(in the rows, 128 means zero)
Each row of numbers stands for one element and depends on some of the facts below. Use the named rows to name the rest.

Some elements and their rows:
vaskis: [117 117 128 122 135 139 126 143 120 133 123 130 128 121 132 119 131 135
 109 130 115 128 132 128 125 125 143 130 122 125 130 136 116 134 127 118
 144 132 120 128 131 118 148 118 127 134 133 133 127 136 144 151 127]
miki: [169 111 115 120 138 129 150 139 106 160 151 128 129 117 125 115 118 169
 107 123 128 166 123 106 146 172 153 111 109 101 125 174 105 140 134 114
 147 133 114 136 136 151 117 120 112 149 140 143 131 127 158 143 137]
rava: [117 103 131 130 142 153 117 126 141 129 102 133 116 120 130 145 128 112
 113 105 127 135 135 137 124 109 120 141 125 138 145 126 106 145 136 123
 118 130 118 124 131 119 136 119 123 134 154 129 129 139 148 148 120]
kloluk: [137 107 125 143 101 106 119 133 124 123 120 124 129 123 125 100 160 144
 111 140 122 167 132 132 151 148 144 128 129 123 147 113 140 119 148 135
 145 118 108 130 129 124 141 132 128 115 166 143 110 153 117 141 125]
bruklim: [158  70 132 143 151 173 129  85 153 143  88 142 103 136 123 179  99 112
 112  36 153 190 137 114 140 116  97 136 113 132 172 151 112 163 146 144
  79 129 110 128 136 143  94 112 106 134 168 135 119 135 160 136 122]
tural: [121  95 132 134 137 164 116 120 148 126  92 133 110 113 128 159 123 103
 115  91 133 140 137 143 124 102 111 147 125 145 147 129 106 151 138 129
 106 128 118 120 128 114 124 118 120 132 162 130 129 141 150 145 117]
trustuk: [129 109 124 125 134 135 120 134 132 134 117 130 125 118 133 139 124 127
 108 119 121 139 137 140 137 115 131 134 121 138 129 134 120 137 127 130
 129 129 117 130 133 121 139 117 126 137 140 128 125 135 144 147 123]
drudur: [137 100 127 147 101 116 116 127 133 122 109 126 122 120 124 115 159 132
 114 127 128 171 134 136 152 140 133 134 131 129 152 112 137 124 152 141
 132 118 108 128 129 123 133 132 125 115 177 141 111 155 119 139 122]
gulusu: [115 123 127 117 137 128 128 151 112 135 133 129 134 122 132 105 131 146
 107 143 109 125 129 122 128 131 152 123 121 119 124 137 119 129 124 114
 156 133 120 130 132 120 155 119 129 136 123 135 126 135 142 153 129]
skekiton: [200  57 132 174 134 141 134  54 134 154 115 136 108 159 110 135 125 164
 108  66 160 250 126  90 135 162 121  91 103 113 176 149 162 131 145 162
  81 129  91 123 136 166  85 134 106 121 190 150 108 135 133 110 137]
goflon: [134 115 125 139 101  96 122 141 115 126 129 124 135 124 126  87 164 155
 109 151 117 162 130 127 152 154 152 122 127 116 141 115 142 114 144 132
 157 120 109 129 131 127 149 132 130 118 158 144 110 151 115 143 128]
rora: [170 106 114 152  96  98 125 142 135 135 147 128 128 106 121 141 151 152
 124 110 143 166 133 146 179 165 107 144 136 122 139 125 126 125 163 136
 140 115 109 125 129 152 129 126 118 116 176 126  99 159 116 129 125]
zaze: [133  93 128 125 129 163 124 111 135 129  91 127 113 110 130 134 124 111
 111 109 127 152 134 136 117 110 138 130 114 140 143 143 110 150 130 125
 113 126 112 134 131 112 111 120 116 133 164 144 133 133 158 145 122]
flimek: [117 116 127 121 135 137 126 144 120 133 123 130 128 121 131 119 130 135
 109 129 115 130 131 129 127 124 142 129 122 126 130 134 114 134 126 118
 145 132 120 126 131 120 149 118 127 134 133 134 126 137 145 151 127]
pinu: [163 108 117 152  98 106 125 143 134 132 144 129 125 106 119 137 156 149
 126 109 144 161 131 141 171 166 108 145 137 117 143 126 122 127 166 132
 142 116 110 120 127 148 130 126 117 114 178 127 101 161 119 131 124]
mipir: [113 109 132 135 144 161 121 126 127 130 122 129 125 131 126 128 128 134
 117 128 124 125 127 135  87 111 126 117 121 138 121 134 126 131 117 111
 132 137 113 109 126 119 151 122 124 125 138 119 126 136 137 129 132]
kanosom: [114 109 132 136 143 162 122 126 127 130 123 129 125 132 126 128 128 133
 117 129 124 127 127 135  87 111 125 117 122 139 121 132 129 130 115 111
 133 137 113 110 125 120 154 122 124 126 140 119 126 136 138 130 132]

Some facts about the elements:
fodre | β trutrun | ζ drepem | δ a
miplo | β skudru | δ a
farom | β reva | δ b
druklen | β skekiton | ζ vaple | δ a
trila | β vevak | ζ lopletris | δ a
flaflos | β rakli | ζ skekiton | δ a
skadosko | η skitidrem | β skitidrem | ζ skasti | δ a
lesi | η mudomol,dubon,klote | β zotik | ζ pogrum | δ a
klifek | η skekiton,dodem | β sasku | δ a
gizun | β stagro | δ a
lupur | β kanosom | δ a
flekur | β drigul | ζ morum | δ a
kanosom | δ a
lisko | β kuzo | ζ legren | δ a
flapi | β bofim | ζ fostuzor | δ b
skefe | β drigul | δ a
sufar | β drabren | ζ pliskik | δ a
nolofa | β bofim | ζ flubresko | δ b
klopluk | β stikla | ζ stonuzel | δ a
fomabres | η greplor,skitidrem | β vevak | ζ zaze | δ b
sigrar | β drabren | ζ sufar | δ a
felagor | β lugis | δ a
laskik | η kuzo | β plinis | ζ staplo | δ b
bruklim | β loskul | ζ stopi | δ a
klote | η tratel,skuno | β kanosom | ζ lupur | δ a
gretrigu | η skidil,drigul | β plotis | ζ drudur | δ a
midus | η skekiton | β vevak | δ a
treklas | β greplor | δ a
poskar | β mipir | ζ kati | δ a
mudomol | η zegor | β gagrer | δ a
vevak | β flofos | ζ skidil | δ a
sasku | δ b
pinu | η stoskan | β zozel | δ b
skeskar | β reva | ζ farom | δ b
zotik | δ a
vofis | η stikla,drepem | β skitidrem | ζ skadosko | δ a
skitidrem | η skekiton | δ b
bogik | η zegor | β muve | δ b
pogre | β ruze | ζ rudra | δ a
gustubrum | β reva | ζ plutrik | δ b
stagro | η zaze | δ b
mipir | δ a
skisku | β rakli | ζ flaflos | δ a
skidil | η bruklim,mukel,pime | β flofos | δ b
ruze | β stagro | ζ stotri | δ a
drepem | β trutrun | δ b
lugis | δ b
plinis | β rakli | ζ skisku | δ a
drigul | η zegor | β skudru | ζ miplo | δ a
greklar | β drigul | ζ flekur | δ a
legren | β kuzo | ζ zaske | δ a
miki | β brider | ζ zaburi | δ a
rava | β drigul | ζ skefe | δ a
grase | δ a
brider | β flofos | ζ dafli | δ a
zalu | δ b
klado | η rakli,pliskik | β zalu | ζ flimek | δ a
lerer | β mitrul | ζ tifatan | δ b
stosur | β migede | ζ zegor | δ a
lazol | η katrek | δ a
nifon | η zaske | β tafleplik | ζ mamegum | δ b
stoskan | η miki,skuno | β bapo | ζ vaskis | δ b
kagri | β mitrul | ζ lerer | δ a
tafleplik | δ a
zodruren | β reva | ζ gustubrum | δ b
zegor | η skuno | β migede | ζ trustuk | δ b
mamegum | β tafleplik | ζ rora | δ a
truklam | β reva | ζ skeskar | δ b
gagrer | δ b
pime | η skekiton | β loskul | ζ tural | δ a
flofos | η pime | δ a
stikla | δ b
plotis | η skitidrem | β grase | δ b
pliskik | β drabren | ζ nibar | δ a
riki | δ a
rakli | η drigul,stopi | δ b
migede | β tafleplik | δ b
skifom | β migede | ζ nomi | δ a
skasti | β skitidrem | δ b
pogrum | β zotik | ζ riban | δ a
dafli | β flofos | ζ vevak | δ a
stodir | β grase | ζ kloluk | δ b
stonuzel | η lesi | β stikla | ζ dodem | δ a
mukel | η skekiton | β mitrul | δ a
zaze | β vevak | ζ midus | δ a
drudur | β plotis | δ b
plezubo | β gustubrum | δ b
zaburi | β brider | δ b
katrek | η zaske | β gustubrum | ζ plezubo | δ a
dubon | η nomi | β mipir | ζ poskar | δ a
plutrik | β reva | ζ truklam | δ a
tratel | η skekiton,gustubrum | β mitrul | ζ kagri | δ a
podul | β zozel | ζ budrobrol | δ a
zozel | δ a
zaske | β kuzo | ζ drabren | δ a
muve | β loskul | ζ pime | δ a
flubresko | β bofim | ζ vivon | δ b
vaskis | β bapo | δ a
nibar | η skekiton | β drabren | δ b
grutu | β riki | δ a
paren | η klote,nomi | β miplo | δ a
gulusu | β plotis | ζ gretrigu | δ a
kuzo | η katrek | δ a
goflon | β reva | ζ zodruren | δ b
morum | β drigul | ζ rava | δ a
vivon | β bofim | δ a
vufe | η skitidrem | β loskul | ζ klilon | δ b
skuno | η skekiton,miki,skitidrem | β greplor | ζ treklas | δ a
druza | β zotik | ζ lesi | δ a
dodem | β stikla | δ a
drinugrus | η vufe | β tafleplik | ζ migede | δ b
poril | β skadosko | δ b
staplo | β plinis | δ a
reva | η bruklim,skekiton | δ a
trutrun | β lugis | ζ felagor | δ b
lopletris | β vevak | ζ fomabres | δ a
nomi | β migede | δ a
stotri | β stagro | ζ gizun | δ a
keskazum | β zalu | δ b
skudru | δ b
greplor | η zegor | β lazol | δ b
grogru | η skekiton | β skudru | ζ drigul | δ b
kloluk | β grase | ζ plotis | δ b
mitrul | β skitidrem | ζ vofis | δ a
kati | β mipir | δ a
klilon | β loskul | ζ muve | δ b
riban | β zotik | δ b
tural | β loskul | ζ bruklim | δ a
trustuk | β migede | ζ skifom | δ a
trupin | η zaske,tratel,pliskik | β riki | ζ grutu | δ a
rudra | η riban | β ruze | δ a
bapo | η flofos,dubon,stoskan | δ a
flimek | β zalu | ζ keskazum | δ a
zagro | β bofim | ζ nolofa | δ a
fostuzor | η skekiton,nomi | β bofim | ζ zagro | δ a
loskul | δ a
drabren | β kuzo | δ a
boloplal | β mipir | ζ dubon | δ b
brogruvuk | δ a
budrobrol | β zozel | ζ pinu | δ a
rora | η stoskan | β tafleplik | ζ drinugrus | δ b
steflon | β drabren | ζ sigrar | δ b
soplol | β budrobrol | δ a
tifatan | η skitidrem | β mitrul | ζ mukel | δ a
vaple | η zaske,stodir,vufe | β skekiton | δ b
stopi | β loskul | δ a
raflur | η drepem,skifom | β felagor | δ a
skekiton | β rakli | δ b
bofim | β stagro | ζ ruze | δ a
dripus | η klopluk | β brogruvuk | δ b

Name these rows:
No name comes twice in this set of rows, the named rows included.
[120 107 135 157 140 172 138 137 128 142 160 140 119 114 118 153 107 155
 131  79 138 117 128 129 119 130  91 126 120 118 141 146 142 141 141 122
 129 140 115  93 120 148 150 109 117 125 122 116 104 143 132 118 134] => skadosko
[121 123 139 124 136 152 129 135 109 134 141 123 133 153 124 115 130 151
 117 143 109 115 123 115  78 136 142 124 132 128 108 148 142 109  95 108
 145 138 121 134 113 112 155 118 131 106 116 135 133 128 127 141 136] => bofim
[152 111 120 124 142 134 139 142 117 149 142 134 129 124 125 133 119 154
 113 107 131 149 128 116 144 151 129 125 119 111 129 157 102 140 137 118
 143 132 118 128 136 146 131 116 115 135 136 131 122 135 150 146 131] => dubon
[154  87 136 175 121 126 127  92 132 143 136 131 117 137 113 120 139 161
 117  94 144 193 127 119 136 160 115 109 114 113 162 122 173 121 143 149
 103 131  97 110 122 153 128 128 120 121 177 140 106 144 117 111 132] => gustubrum
[128 116 127 138 110  91 119 140 119 127 129 127 135 127 126  84 169 153
 108 151 117 157 129 125 148 155 151 122 128 113 143 107 132 113 145 128
 157 121 109 127 132 127 153 133 132 118 162 142 111 151 115 145 126] => steflon
[ 85 129 139 168  97  76 129 152 123 141 151 124 128 109 127  91 139 158
 108 129 111 148 132 146 181 181 136 135 112  98 156  86 222 111 134 153
 124 133 103 112 107 134 166 111 149 150 147 145 112 152 115 121 124] => nifon
[156 111 119 155  82 105 134 142 133 133 150 126 122  87 119 131 152 150
 132 100 143 146 131 154 174 172 102 150 130 112 146 127 132 130 167 129
 139 114 106 119 121 149 125 117 114 113 183 132  96 160 122 124 123] => fomabres
[143  80 130 159 102 142 105 104 161 114  77 128 104 113 121 156 153 102
 120  89 146 179 140 151 148 117 103 152 134 149 170 105 129 139 162 152
  95 115 106 120 126 120 109 132 119 113 208 137 112 161 124 131 113] => skeskar
[111 125 130 120 128 139 124 154 121 127 129 129 130 125 131 124 133 132
 116 128 113 111 131 134 122 125 132 143 131 128 123 134 117 128 124 112
 152 130 123 130 125 113 155 113 129 120 125 130 124 141 139 152 125] => rudra
[146 100 133 174 106 120 127 114 135 135 157 133 123 123 114 132 143 161
 132  89 146 155 129 139 141 155  89 127 128 116 151 120 160 118 153 135
 124 126 102 106 119 153 143 120 118 103 168 124  90 153 109 110 132] => plotis
[136  89 129 125 142 149 117 105 138 131  90 134 120 135 134 143 119 117
 104  98 125 165 140 127 128  98 132 126 118 145 144 136 119 143 127 141
 111 127 114 139 140 118 124 118 122 130 146 134 122 131 149 149 123] => skifom
[146 110 133 163 109  99 135 119 117 140 177 137 138 141 115 103 149 184
 128 100 136 154 126 121 138 165 104 112 125  99 145 123 160 107 147 128
 150 127 102 110 128 162 159 117 120  97 144 124  80 147 105 118 139] => grogru
[109 102 142 142 158 164 108 106 145 130 114 136 117 132 124 141 136 120
 119 109 133 116 129 139  81  97 107 126 126 141 134 117 105 134 124 111
 111 140 116 104 126 121 149 125 123 125 162 117 130 133 137 135 124] => drabren
[165  83 130 176 122 148 140 110 120 147 139 132 115 136 109 126 125 173
 116  95 150 213 122  99 144 171 122  99 112 107 164 141 174 132 155 149
 119 131  97 100 128 163 123 132 115 131 160 138 103 155 121 103 140] => skitidrem

The same elements again, as new rows of numbers:
Some elements and their rows:
sigrar: [133 123 122 118 117 126 120 118 121 131 121 110 120 123 120 123 105 119
 113 141 123 119 126 120 145 128 126 121 120 117 122 154 123 140 121 144
 118 129]
drabren: [115 125 118 125 155 113 153 119 116 127 117 126 134 123 121 127 107 120
 139 145 154 120 134 137 131 107 128 128 117 121 125 147 123 118 127 110
 154 113]
kuzo: [114 126 147 117 142 112 127 123 140 138 117 135 122 143 128 134 106 117
 130 136 140 161 135 149 154 191 132 149 117 151 124 116 128 140 154 186
 119 152]
fodre: [143 126 124 120 115 141 124 117 119 130 134 111 122 122 128 124 112 128
 112 124 116 121 125 120 141 145 127 117 150 115 123 146 125 150 117 166
 113 129]
trutrun: [147 135 129 123 119 130 124 135 142 125 152 112 116 132 132 125 135 167
 112 122 120 120 127 121 130 170 127 135 125 116 125 123 127 140 127 124
 113 111]
lugis: [130 136 122 145 114 120 122 152 149 124 140 119 118 140 120 124 139 139
 140 123 137 122 126 123 121 131 126 142 116 118 125 119 130 128 132 108
 121 106]
dafli: [136 125 120 121 121 149 121 117 116 130 131 111 130 122 118 124 112 118
 112 123 125 121 125 125 130 127 127 118 129 115 124 136 126 129 123 138
 116 121]
grase: [128 125 116 139 128 128 131 124 123 130 122 108 125 122 121 124 113 118
 117 129 124 125 127 124 129 113 130 121 124 115 123 135 126 138 120 129
 117 125]
stodir: [125 128 168 118 116 121 125 123 161 132 134 153 116 150 132 125 147 176
 119 123 114 128 127 123 141 216 124 155 114 124 124 119 127 124 146 188
 110 116]
druza: [145 125 122 121 115 142 123 117 117 131 134 109 120 122 125 123 111 127
 113 125 113 122 124 121 140 147 126 117 150 116 122 143 125 151 118 165
 115 128]
skisku: [132 125 118 123 121 137 122 115 116 132 123 108 123 120 130 123 112 118
 112 130 124 121 127 119 135 126 129 120 130 115 123 141 123 138 120 133
 122 124]
plinis: [141 123 122 119 116 146 120 118 119 136 129 110 119 122 131 126 113 126
 111 128 115 121 123 123 143 145 128 117 151 117 124 144 124 152 117 161
 112 135]
klilon: [142 136 129 121 116 124 123 136 140 127 150 112 118 133 129 124 136 161
 113 123 125 122 127 120 125 159 124 136 118 118 124 123 129 131 127 113
 117 106]
grutu: [117 126 118 134 156 119 154 119 114 123 118 135 142 120 126 139 112 119
 137 129 147 120 138 148 122 107 129 124 114 118 128 137 123 119 126 106
 154 105]
vofis: [127 126 123 140 116 129 123 141 115 126 125 108 140 123 138 122 106 118
 112 130 143 131 124 119 124 129 130 118 144 116 134 152 131 145 118 114
 139 126]
trustuk: [130 126 127 120 129 117 135 117 117 122 130 109 135 121 132 130 114 122
 113 124 126 129 129 123 129 112 125 114 127 118 123 145 124 132 117 132
 137 108]
klote: [129 125 138 119 116 147 124 118 123 132 127 116 121 121 130 123 140 133
 112 125 115 141 125 122 128 113 124 112 165 157 132 116 122 117 119 154
 110 181]

Name these rows:
No name comes twice in this set of rows, the named rows included.
[113 125 149 118 167 134 125 117 146 125 118 232 120 122 115 125 223 163
 195 141 113 120 123 133 123 109 124 152 118 145 123 117 123 122 126 118
 111 104] => skekiton
[120 128 145 116 117 140 123 120 117 125 121 112 146 128 142 125 113 119
 112 140 114 147 127 127 120 106 126 123 167 163 157 118 157 120 118 125
 133 174] => fostuzor
[156 126 128 134 117 121 125 127 153 125 154 108 122 135 122 123 124 160
 113 124 115 121 128 120 123 171 124 144 126 117 125 117 157 132 119 133
 120 103] => flapi
[112 128 169 119 116 113 129 163 136 123 118 175 153 176 164 155 119 119
 166 128 177 151 125 146 119 186 137 169 117 168 150 118 149 119 181 111
 175 152] => vaple
[117 127 166 121 118 126 124 121 125 127 128 112 143 148 157 133 105 121
 111 128 115 181 126 120 147 213 125 132 152 168 156 117 139 132 150 174
 122 206] => trupin
[120 128 164 121 125 124 124 116 138 145 119 134 118 136 137 127 110 130
 111 124 116 163 131 132 168 228 126 141 118 136 126 119 127 147 145 236
 112 150] => katrek
[122 127 118 150 115 128 143 140 114 124 129 110 146 128 132 122 105 118
 110 139 147 134 126 119 121 112 137 119 134 115 124 142 144 145 119 112
 139 134] => raflur

Now the same elements, written a new way:
Some elements and their rows:
kloluk: [126 127 157 121 152 119 152 147 118 131 174 130 120 122 147 120 121 150
 132 122 123 121 129 122 120 120]
zotik: [127 122 126 128 140 132 118 121 124 126 118 121 128 129 136 142 114 129
 157 133 131 140 113 117 133 134]
katrek: [101 124 131 130 126 135  81 105 207 167 111 132 126 124  82 138 132  91
 102 132 108 115 170  94 130 145]
plezubo: [126 129 155 119 153 120 152 148 118 130 175 130 120 122 148 120 120 150
 134 121 123 122 130 122 120 120]
kuzo: [113 124 100 135 129 124  85 114 163 166 109 129 121 119  86 136 137  87
  99 140 124 120 162 118 143 131]
legren: [125 126 143 127 130 142 119 115 140 120 119 126 132 135 135 141 112 134
 162 125 127 138 118 111 125 138]
zaske: [125 128 125 121 148 133 102 115 128 143 125 121 130 123 114 153 115 126
 145 137 139 137 151  98 138 122]
zaburi: [135 132 152 101 150 105 153 147 121 137 168 122  98 125 147 124  94 151
 145 109 125 125 125 119 133 118]
goflon: [118 125 169 121 152 124 153 144 141 128 175 132 121 125 153 118 115 151
 142 116 112 121 121 116 115 132]
stonuzel: [122 131 126 136  94 136 107 110 168 134 102 135 131 138  98 122 136 107
 111 127 118 116 138 128 123 144]
treklas: [126 127 145 126 127 141 119 113 141 119 118 125 137 136 133 141 113 138
 161 126 127 136 119 109 122 139]
flaflos: [132 130 130 126 127 137 119 117 118 121 118 123 135 132 127 143 116 136
 153 131 140 138 126 116 129 126]
plinis: [115 116 151 131 137 140 120 116 159 121 120 126 127 136 144 143 107 131
 170 124 117 139 103 106 125 152]
klado: [114 126 136 137  96 138 107 109 189 135 104 137 130 140 105 123 130 106
 118 123 105 118 128 123 121 156]
gulusu: [117 122 156 127 128 145 120 113 162 118 119 127 133 139 139 140 108 137
 169 122 117 137 110 104 118 150]
mamegum: [124 125 144 127 129 141 119 116 140 120 120 125 132 135 134 141 111 135
 163 126 128 138 119 111 125 138]
mitrul: [110 116 149 126 137 142 121 116 161 120 128 128 127 129 144 151 111 129
 168 127 120 138 102 115 139 157]

Rows to name:
No name comes twice in this set of rows, the named rows included.
[130 136 135 128  55 155 137 108 197 100  69 148 144 144 126 101 160 101
  98 102  96 131 101 169  97 156] => skuno
[151 139 120 121 121 107 137 144 107 149 154 141 117 106 106 106 153 109
  63 132 129 111 159 161 115  94] => drinugrus
[131 127 157 109 118 129 125 111 164 121 113 121 111 142 139 141  82 137
 182 109 116 140  99 106 126 148] => miki
[127 121 122 128 140 134 117 121 116 123 121 124 127 125 135 149 119 126
 156 135 140 141 118 124 146 131] => miplo
[143 137  97 125 136 129 112 122  78 130 116 117 132 125 115 147 127 130
 139 140 163 140 150 125 150 103] => nomi
[124 119 144 112 135 124 122 117 160 127 114 116 104 139 146 147  80 131
 181 114 117 143  99 103 139 151] => brider
[160 117  72 123 134 113 114 127  47 125  94 118 146 119 117 155 136 136
 100 169 164 132 125 125 132  90] => vivon
[123 125 106 140 107 124 101 117 154 145 104 132 124 130  98 125 136  95
 104 135 122 118 136 135 134 136] => bapo
[152 114 101 116 156  95 148 158  47 134 151 126 132 109 135 132 139 150
  78 159 151 114 129 130 123  85] => flubresko
[151 139 104 124 130 129 116 121  75 125 114 119 134 128 117 141 123 132
 143 136 160 142 145 126 137 100] => skefe
[116 128 136 145  81 137 111 109 188 128 102 140 128 147 103 113 133 106
 115 122 106 110 120 132 119 160] => klote
[109 144  79 128  92 149 124 122 159 114  72 127 148 145 117 112 165 115
  95 106 130 132 145 150 152 144] => klifek
[106 136  69 132 106 141 124 127 156 117  74 126 140 141 124 115 163 106
  97 110 129 135 139 152 163 148] => reva
[137 123 107 130 129 126 128 123  92 121 108 107 150 121 122 149 138 143
 125 161 139 139 117 116 121 122] => gizun

